Here is a tiny trained network, its code and every weight. The questions are about switching its units off for an input and a class, where a switched-off unit gives its printed mean instead of its output.

import numpy as np


def w(rows, s, z=0):
    codes = np.array(rows[::2]) - 128.0
    scale = np.full(codes.shape[1], s)
    scale[-1] = z or s
    return codes * scale


def f(y):
    return y / 2 * (1 + np.tanh(0.7978845608 * (y + 0.044715 * y**3)))


def log_softmax(a):
    a = a - a.max(-1, keepdims=True)
    return a - np.log(np.exp(a).sum(-1, keepdims=True))


def net(x, mask):
    res = np.array(x, float).reshape(1, 8) / 4 @ E
    y = f(res @ A[0][:, :-1].T + A[0][:, -1])
    res = res + np.where(mask, y, B[0][:, -1]) @ B[0][:, :-1]
    return log_softmax(res[-1] @ U[:, :-1].T + U[:, -1])


A, B = {}, {}
E = w([
[219,171,55,159,62,255],'x0',
[101,142,157,102,112,155],'x1',
[129,120,109,130,144,145],'x2',
[71,74,34,42,126,68],'x3',
[149,146,163,80,129,68],'x4',
[209,134,55,170,153,43],'x5',
[147,197,178,181,211,148],'x6',
[165,87,137,87,157,127],'x7',
],0.0067)
A[0] = w([
[183,90,66,133,201,164,81],'N0',
[225,170,51,133,63,196,206],'N1',
[111,172,55,91,65,146,195],'N2',
[186,115,200,215,194,168,57],'N3',
[17,146,130,116,136,122,254],'N4',
[136,144,146,199,151,148,180],'N5',
[142,41,63,75,180,39,216],'N6',
[203,211,76,93,53,190,231],'N7',
[30,52,124,126,87,165,153],'N8',
[88,152,118,82,85,66,254],'N9',
[104,178,161,37,254,103,28],'N10',
[117,113,208,58,37,165,202],'N11',
[95,90,69,112,57,74,131],'N12',
],0.0085,0.0028)
B[0] = w([
[128,122,184,95,150,99,152],'N0',
[210,105,205,99,78,145,255],'N1',
[182,69,137,130,226,159,193],'N2',
[57,180,102,2,143,68,186],'N3',
[118,52,126,206,126,84,188],'N4',
[99,147,194,77,100,108,170],'N5',
[114,141,90,171,146,229,226],'N6',
[186,115,184,128,119,213,243],'N7',
[174,108,106,105,150,144,179],'N8',
[143,53,79,180,183,180,188],'N9',
[65,169,74,137,139,122,171],'N10',
[168,130,125,183,106,109,181],'N11',
[153,58,114,86,138,156,186],'N12',
],0.0074,0.0087)
U = w([
[159,63,231,183,176,179,254],'0',
[164,133,163,95,2,207,154],'1',
[65,193,218,80,222,103,70],'2',
[138,213,180,36,53,206,100],'3',
[73,26,25,89,67,124,54],'4',
[179,73,138,86,129,215,5],'5',
[67,118,62,101,125,138,250],'6',
],0.0068,0.0028)

Each question gives the input, the list of numbers given to net, and the class t.
The units are the neurons (one row each of A and B). Each row of codes is followed by its name. A weight is (code - 128) times the scale printed after its matrix; where a second scale follows, it is the last column's (A, B and U).
mask holds one flag per neuron, in row order. A switched-off neuron (its flag False) gives its mean, the last column of its row in B, instead of its output. The means were averaged over made-up inputs and are rounded, as every weight is.
A unit's drop is (log p(t) with every unit on - log p(t) with that unit switched off) / (log p(t) with every unit on - log p(t) with every unit switched off).
The circuit of an input: a set's keep is (log p(t) with only the set's units on - log p(t) with every unit switched off) / (log p(t) with every unit on - log p(t) with every unit switched off). Starting from the 12 units with the biggest drops (on a tie, the unit counted first), units are removed one at a time, each time the one whose removal leaves the highest keep (on an exact tie, the one counted first), for as long as the keep stays at least 0.8.
units of the circuit, in order: the units of the circuit, biggest drop first
most important unit: the unit with the biggest drop
top k neurons: the k neurons with the biggest drops, biggest first
drop of u: that unit's drop, to one decimal
input [8,-5,-2,-5,-8,4,7,-6], class 3: units of the circuit, in order -> N3; N5
input [3,-3,5,-8,-1,-7,6,-2], class 3: most important unit -> N3
input [-1,-2,-6,3,7,-5,-4,-8], class 4: units of the circuit, in order -> N7; N1; N4
input [-1,-7,-3,1,-1,8,6,4], class 6: units of the circuit, in order -> N7; N1
input [-2,-7,4,8,-4,-4,8,-3], class 6: units of the circuit, in order -> N1; N7
input [-3,-8,-2,6,6,7,5,-6], class 6: units of the circuit, in order -> N1; N7; N6
input [5,-5,3,6,5,1,-2,-8], class 5: top 2 neurons -> N2; N12
input [-7,7,6,2,0,1,4,0], class 6: top 3 neurons -> N10; N1; N7
input [-6,6,4,5,2,-8,-3,2], class 4: drop of N10 -> 0.1
input [3,7,4,-1,1,0,3,6], class 3: drop of N12 -> 0.1
input [1,0,0,-4,8,5,5,7], class 3: drop of N2 -> 0.2
input [-1,6,2,4,2,3,3,3], class 6: top 2 neurons -> N1; N7
